Below are the code and all the weights of a small trained network. Each question names an input and a class and asks about switching units off, where a switched-off unit gives its printed mean instead of its output.

import numpy as np


def w(rows, s, z=0):
    codes = np.array(rows[::2]) - 128.0
    scale = np.full(codes.shape[1], s)
    scale[-1] = z or s
    return codes * scale


def f(y):
    return y / 2 * (1 + np.tanh(0.7978845608 * (y + 0.044715 * y**3)))


def log_softmax(a):
    a = a - a.max(-1, keepdims=True)
    return a - np.log(np.exp(a).sum(-1, keepdims=True))


def net(x, mask):
    res = np.array(x, float).reshape(1, 2) / 4 @ E
    y = f(res @ A[0][:, :-1].T + A[0][:, -1])
    res = res + np.where(mask, y, B[0][:, -1]) @ B[0][:, :-1]
    return log_softmax(res[-1] @ U[:, :-1].T + U[:, -1])


A, B = {}, {}
E = w([
[223,147,184,99,93,144,133,138,138,94,221],'x0',
[61,129,153,168,192,106,69,253,55,176,170],'x1',
],0.019)
A[0] = w([
[160,110,150,117,87,158,113,148,103,100,172,86],'N1',
[192,146,149,124,122,102,123,106,116,86,253,183],'N2',
[73,106,125,114,124,150,109,126,112,129,48,82],'N3',
[73,135,103,121,118,90,130,126,117,110,70,98],'N4',
[124,122,136,128,121,125,126,130,123,134,98,253],'N5',
[199,110,157,104,145,108,115,141,128,120,186,69],'N6',
[191,134,133,122,115,134,135,168,133,157,179,117],'N7',
[208,123,116,121,100,125,144,10,159,108,34,88],'N8',
[57,143,92,138,143,94,125,98,107,125,29,203],'N9',
[146,147,144,163,121,91,154,121,135,93,232,77],'N10',
[99,119,113,157,157,95,140,135,128,145,54,77],'N11',
[67,122,148,142,160,102,108,241,73,157,180,136],'N12',
],0.012,0.015)
B[0] = w([
[103,140,151,122,118,153,111,144,132,160,118,161],'N1',
[191,98,110,139,163,155,140,114,137,135,93,222],'N2',
[91,137,151,111,108,182,110,116,106,168,108,163],'N3',
[106,156,151,137,131,174,114,125,139,155,112,161],'N4',
[253,65,83,142,159,110,165,129,162,79,110,185],'N5',
[76,149,136,138,99,176,121,144,122,159,100,168],'N6',
[122,120,112,133,137,164,118,136,140,153,117,170],'N7',
[48,157,100,130,112,83,105,153,101,111,173,243],'N8',
[186,104,128,129,141,163,150,127,138,142,110,217],'N9',
[84,136,133,114,124,159,138,119,123,171,117,165],'N10',
[78,152,146,131,127,186,100,150,132,180,133,166],'N11',
[87,147,93,121,103,79,127,116,121,89,159,253],'N12',
],0.024,0.031)
U = w([
[118,115,147,141,135,228,123,144,163,199,70,74],'0',
[54,155,121,130,109,101,114,149,116,64,169,84],'1',
[251,20,132,147,158,123,174,128,204,53,102,255],'2',
[125,123,203,112,129,135,123,127,155,125,107,90],'3',
],0.014,0.0092)

Each question gives the input, the list of numbers given to net, and the class t.
The units are the neurons (one row each of A and B). Each row of codes is followed by its name. A weight is (code - 128) times the scale printed after its matrix; where a second scale follows, it is the last column's (A, B and U).
mask holds one flag per neuron, in row order. A switched-off neuron (its flag False) gives its mean, the last column of its row in B, instead of its output. The means were averaged over made-up inputs and are rounded, as every weight is.
A unit's drop is (log p(t) with every unit on - log p(t) with that unit switched off) / (log p(t) with every unit on - log p(t) with every unit switched off).
The circuit of an input: a set's keep is (log p(t) with only the set's units on - log p(t) with every unit switched off) / (log p(t) with every unit on - log p(t) with every unit switched off). Starting from all 12 units, units are removed one at a time, each time the one whose removal leaves the highest keep (on an exact tie, the one counted first), for as long as the keep stays at least 0.8.
units of the circuit, in order: the units of the circuit, biggest drop first
top k neurons: the k neurons with the biggest drops, biggest first
drop when u is switched off: that unit's drop, to one decimal
input [2,-5], class 1: units of the circuit, in order => [N8]
input [8,-8], class 0: top 4 neurons => [N2, N12, N6, N10]
input [0,-4], class 1: top 3 neurons => [N8, N2, N9]
input [7,-8], class 1: top 2 neurons => [N8, N9]
input [3,3], class 2: top 3 neurons => [N8, N11, N3]
input [-3,1], class 2: top 2 neurons => [N8, N6]
input [8,-7], class 0: top 2 neurons => [N2, N12]
input [3,1], class 2: top 3 neurons => [N11, N8, N3]
input [-2,4], class 1: top 2 neurons => [N2, N12]
input [6,6], class 0: top 4 neurons => [N8, N2, N7, N6]
input [0,-7], class 1: drop when N8 is switched off => 5.5
input [6,1], class 0: drop when N8 is switched off => 0.0
input [6,-7], class 1: drop when N8 is switched off => 8.7
input [-4,6], class 1: units of the circuit, in order => [N12]
